Here is a tiny trained network, its code and every weight. The questions are about switching its units off for an input and a class, where a switched-off unit gives its printed mean instead of its output.

import numpy as np


def w(rows, s, z=0):
    codes = np.array(rows[::2]) - 128.0
    scale = np.full(codes.shape[1], s)
    scale[-1] = z or s
    return codes * scale


def norm(h):
    return h / np.sqrt((h * h).mean(-1, keepdims=True) + 1e-5)


def f(y):
    return np.maximum(y, 0)


def log_softmax(a):
    a = a - a.max(-1, keepdims=True)
    return a - np.log(np.exp(a).sum(-1, keepdims=True))


def net(x, mask):
    res = np.array(x, float).reshape(1, 5) / 4 @ E
    u = 0
    for l in range(2):
        y = f(norm(res) @ A[l][:, :-1].T + A[l][:, -1])
        res = res + np.where(mask[u : u + 4], y, B[l][:, -1]) @ B[l][:, :-1]
        u += 4
    return log_softmax(norm(res)[-1] @ U[:, :-1].T + U[:, -1])


A, B = {}, {}
E = w([
[104,120,27,139,189,167,148,82],'x0',
[21,80,160,110,195,125,197,101],'x1',
[106,138,198,86,110,255,80,137],'x2',
[193,51,98,113,247,110,70,157],'x3',
[150,105,187,245,231,195,66,121],'x4',
],0.0067)
A[0] = w([
[124,226,112,185,120,107,75,184,38],'0.n1',
[47,89,96,254,162,125,190,30,146],'0.n2',
[179,93,166,144,202,198,47,167,4],'0.n3',
[148,111,196,174,112,223,26,92,228],'0.n4',
],0.0056,0.0021)
B[0] = w([
[118,189,70,123,148,113,103,92,163],'0.n1',
[137,100,156,185,160,6,182,122,241],'0.n2',
[61,32,154,165,131,233,127,152,217],'0.n3',
[156,134,128,93,154,90,120,53,253],'0.n4',
],0.012,0.005)
A[1] = w([
[82,52,136,177,113,235,134,135,89],'1.n1',
[117,141,134,2,78,86,195,129,193],'1.n2',
[126,138,24,118,180,111,177,114,99],'1.n3',
[60,133,93,120,80,190,182,73,254],'1.n4',
],0.0062,0.0019)
B[1] = w([
[246,183,77,191,186,176,148,73,204],'1.n1',
[101,152,124,96,203,179,88,188,253],'1.n2',
[155,169,79,234,70,182,254,77,208],'1.n3',
[113,105,197,29,177,149,92,12,214],'1.n4',
],0.008,0.0044)
U = w([
[156,161,89,97,76,67,147,252,105],'0',
[157,43,155,150,227,165,134,86,200],'1',
[211,171,34,167,78,104,148,177,93],'2',
[65,110,111,22,150,156,155,188,41],'3',
[89,94,167,199,178,6,228,146,144],'4',
[105,211,205,45,118,119,115,115,202],'5',
[68,80,132,160,58,124,145,182,3],'6',
],0.011,0.0056)

Each question gives the input, the list of numbers given to net, and the class t.
The units are the neurons (one row each of A and B). Each row of codes is followed by its name. A weight is (code - 128) times the scale printed after its matrix; where a second scale follows, it is the last column's (A, B and U).
mask holds one flag per neuron, layer by layer. A switched-off neuron (its flag False) gives its mean, the last column of its row in B, instead of its output. The means were averaged over made-up inputs and are rounded, as every weight is.
A unit's drop is (log p(t) with every unit on - log p(t) with that unit switched off) / (log p(t) with every unit on - log p(t) with every unit switched off).
The circuit of an input: a set's keep is (log p(t) with only the set's units on - log p(t) with every unit switched off) / (log p(t) with every unit on - log p(t) with every unit switched off). Starting from all 8 units, units are removed one at a time, each time the one whose removal leaves the highest keep (on an exact tie, the one counted first), for as long as the keep stays at least 0.8.
circuit, biggest first: the units of the circuit, biggest drop first
top k neurons: the k neurons with the biggest drops, biggest first
k most important neurons of layer l: the k neurons of layer l with the biggest drops, biggest first
drop when u is switched off: that unit's drop, to one decimal
input [-1,-3,3,7,-6], class 0: 2 most important neurons of layer 0 -> 0.n4, 0.n3
input [-8,-2,-4,-2,2], class 0: circuit, biggest first -> 1.n4, 0.n2, 0.n3
input [8,-4,1,8,-3], class 2: circuit, biggest first -> 1.n3, 1.n4
input [0,-6,-1,-3,-2], class 5: circuit, biggest first -> 0.n2, 1.n4
input [5,-1,-4,3,-6], class 2: top 3 neurons -> 1.n3, 0.n3, 0.n2
input [4,6,4,-2,0], class 4: top 2 neurons -> 0.n2, 0.n3
input [1,4,3,-7,7], class 4: top 2 neurons -> 0.n2, 0.n3
input [-4,8,-4,-5,-8], class 5: circuit, biggest first -> 1.n4, 0.n2
input [-6,1,-5,-8,-4], class 5: top 2 neurons -> 0.n2, 1.n4
input [5,-4,2,-5,4], class 4: circuit, biggest first -> 0.n2, 1.n2
input [-2,-7,-1,-6,6], class 5: 2 most important neurons of layer 0 -> 0.n2, 0.n4
input [-5,-1,-7,-1,-4], class 0: circuit, biggest first -> 0.n2, 1.n2, 0.n4
input [0,5,-4,-3,-8], class 3: top 4 neurons -> 1.n2, 0.n2, 0.n4, 1.n4
input [1,5,-6,6,7], class 4: top 3 neurons -> 0.n2, 1.n4, 1.n2
input [8,-4,-4,8,-2], class 2: 2 most important neurons of layer 1 -> 1.n3, 1.n4
input [-1,6,-2,0,6], class 4: drop when 0.n2 is switched off -> 1.1
